Below are the code and all the weights of a small trained network. Each question names an input and a class and asks about switching units off, where a switched-off unit gives its printed mean instead of its output.

import numpy as np


def w(rows, s, z=0):
    codes = np.array(rows[::2]) - 128.0
    scale = np.full(codes.shape[1], s)
    scale[-1] = z or s
    return codes * scale


def f(y):
    return y / 2 * (1 + np.tanh(0.7978845608 * (y + 0.044715 * y**3)))


def log_softmax(a):
    a = a - a.max(-1, keepdims=True)
    return a - np.log(np.exp(a).sum(-1, keepdims=True))


def net(x, mask):
    res = np.array(x, float).reshape(1, 8) / 4 @ E
    y = f(res @ A[0][:, :-1].T + A[0][:, -1])
    res = res + np.where(mask, y, B[0][:, -1]) @ B[0][:, :-1]
    return log_softmax(res[-1] @ U[:, :-1].T + U[:, -1])


A, B = {}, {}
E = w([
[132,125,127],'x0',
[168,250,107],'x1',
[121,135,126],'x2',
[161,91,43],'x3',
[130,127,130],'x4',
[134,119,128],'x5',
[1,202,97],'x6',
[128,130,129],'x7',
],0.0081)
A[0] = w([
[161,163,206,113],'n0',
[124,158,163,83],'n1',
[223,163,163,44],'n2',
[75,136,56,179],'n3',
[88,150,90,181],'n4',
[155,129,138,177],'n5',
[167,248,163,201],'n6',
[119,151,91,252],'n7',
[72,149,99,208],'n8',
[107,101,144,66],'n9',
[122,133,58,123],'n10',
[172,122,89,57],'n11',
[104,143,113,183],'n12',
[92,86,174,133],'n13',
[132,90,145,89],'n14',
[185,118,123,124],'n15',
[77,128,115,106],'n16',
[134,128,95,217],'n17',
[104,122,175,148],'n18',
[148,108,125,76],'n19',
[95,103,123,127],'n20',
[100,131,107,150],'n21',
[152,121,40,89],'n22',
[226,111,74,101],'n23',
[113,86,126,77],'n24',
[187,91,200,130],'n25',
[134,131,118,56],'n26',
[164,242,172,231],'n27',
[157,117,31,105],'n28',
[165,109,145,94],'n29',
[152,97,148,73],'n30',
[174,108,162,136],'n31',
[134,140,171,169],'n32',
[119,167,167,191],'n33',
[58,132,159,155],'n34',
[129,90,172,76],'n35',
[49,149,163,159],'n36',
[129,108,52,42],'n37',
[169,114,47,78],'n38',
[81,58,117,141],'n39',
[113,89,55,106],'n40',
[143,170,104,92],'n41',
[157,159,119,50],'n42',
[179,201,132,221],'n43',
[159,197,98,89],'n44',
[137,130,185,116],'n45',
],0.015,0.0034)
B[0] = w([
[43,140,126,175],'n0',
[94,140,127,141],'n1',
[129,175,133,198],'n2',
[160,143,209,221],'n3',
[172,134,211,197],'n4',
[116,114,174,152],'n5',
[130,100,83,254],'n6',
[155,91,151,188],'n7',
[172,109,187,219],'n8',
[133,160,74,136],'n9',
[93,128,168,171],'n10',
[98,164,122,157],'n11',
[157,124,207,165],'n12',
[146,141,2,178],'n13',
[157,219,113,147],'n14',
[129,141,183,179],'n15',
[156,174,155,173],'n16',
[139,72,107,164],'n17',
[104,100,79,157],'n18',
[139,183,144,136],'n19',
[189,169,77,155],'n20',
[184,165,186,158],'n21',
[31,104,116,184],'n22',
[123,148,180,233],'n23',
[124,205,79,148],'n24',
[131,127,151,214],'n25',
[131,177,113,118],'n26',
[124,91,96,254],'n27',
[50,88,137,199],'n28',
[173,161,142,157],'n29',
[118,185,126,150],'n30',
[127,124,216,180],'n31',
[66,84,121,151],'n32',
[110,112,138,174],'n33',
[125,116,119,206],'n34',
[91,172,108,152],'n35',
[154,128,137,227],'n36',
[24,157,101,163],'n37',
[90,133,129,187],'n38',
[213,171,87,206],'n39',
[117,149,127,184],'n40',
[139,137,45,154],'n41',
[105,210,83,137],'n42',
[180,93,114,219],'n43',
[156,153,98,186],'n44',
[58,130,110,149],'n45',
],0.0054,0.008)
U = w([
[236,180,215,40],'0',
[248,195,2,124],'1',
[206,20,161,251],'2',
[22,93,125,55],'3',
[221,57,130,178],'4',
[237,30,130,99],'5',
],0.0097,0.0028)

Each question gives the input, the list of numbers given to net, and the class t.
The units are the neurons (one row each of A and B). Each row of codes is followed by its name. A weight is (code - 128) times the scale printed after its matrix; where a second scale follows, it is the last column's (A, B and U).
mask holds one flag per neuron, in row order. A switched-off neuron (its flag False) gives its mean, the last column of its row in B, instead of its output. The means were averaged over made-up inputs and are rounded, as every weight is.
A unit's drop is (log p(t) with every unit on - log p(t) with that unit switched off) / (log p(t) with every unit on - log p(t) with every unit switched off).
The circuit of an input: a set's keep is (log p(t) with only the set's units on - log p(t) with every unit switched off) / (log p(t) with every unit on - log p(t) with every unit switched off). Starting from the 12 units with the biggest drops (on a tie, the unit counted first), units are removed one at a time, each time the one whose removal leaves the highest keep (on an exact tie, the one counted first), for as long as the keep stays at least 0.8.
units of the circuit, in order: the units of the circuit, biggest drop first
most important unit: the unit with the biggest drop
k most important neurons: the k neurons with the biggest drops, biggest first
drop of u: that unit's drop, to one decimal
input [4,6,7,8,-1,0,4,-4], class 3: units of the circuit, in order => [n22, n28]
input [0,-7,-2,5,5,-1,7,5], class 0: most important unit => n3
input [-4,1,2,7,-8,0,8,8], class 0: units of the circuit, in order => [n3, n4]
input [8,-2,-6,-8,-1,-6,-5,-2], class 3: 2 most important neurons => [n0, n45]
input [-7,-8,1,5,-7,8,7,5], class 1: units of the circuit, in order => [n39, n20]
input [-1,-6,8,-8,4,-5,-8,5], class 0: units of the circuit, in order => [n14, n30]
input [-5,0,-1,-6,-6,4,1,5], class 3: units of the circuit, in order => [n39, n0, n3]
input [-7,8,-1,-8,7,-2,6,-4], class 1: 2 most important neurons => [n6, n44]
input [-7,6,-5,-3,3,7,1,6], class 4: 2 most important neurons => [n13, n39]
input [-4,3,-6,-7,6,5,2,6], class 3: 2 most important neurons => [n0, n39]
input [-6,-6,-1,8,0,-7,0,5], class 3: 3 most important neurons => [n37, n28, n22]
input [-6,3,-6,3,2,-4,-8,6], class 0: 2 most important neurons => [n23, n2]
input [1,-7,4,-7,-4,-6,5,-2], class 1: 2 most important neurons => [n13, n39]
input [8,5,5,-3,-7,0,7,6], class 4: drop of n6 => 0.4
input [6,-8,1,2,2,2,6,-4], class 1: drop of n9 => 0.0
input [5,3,0,-8,1,6,3,8], class 2: drop of n28 => 0.2
input [-1,-8,-8,-7,2,3,-7,-5], class 1: most important neuron => [n13]
input [3,-7,6,7,1,7,-7,-4], class 0: drop of n39 => 0.1
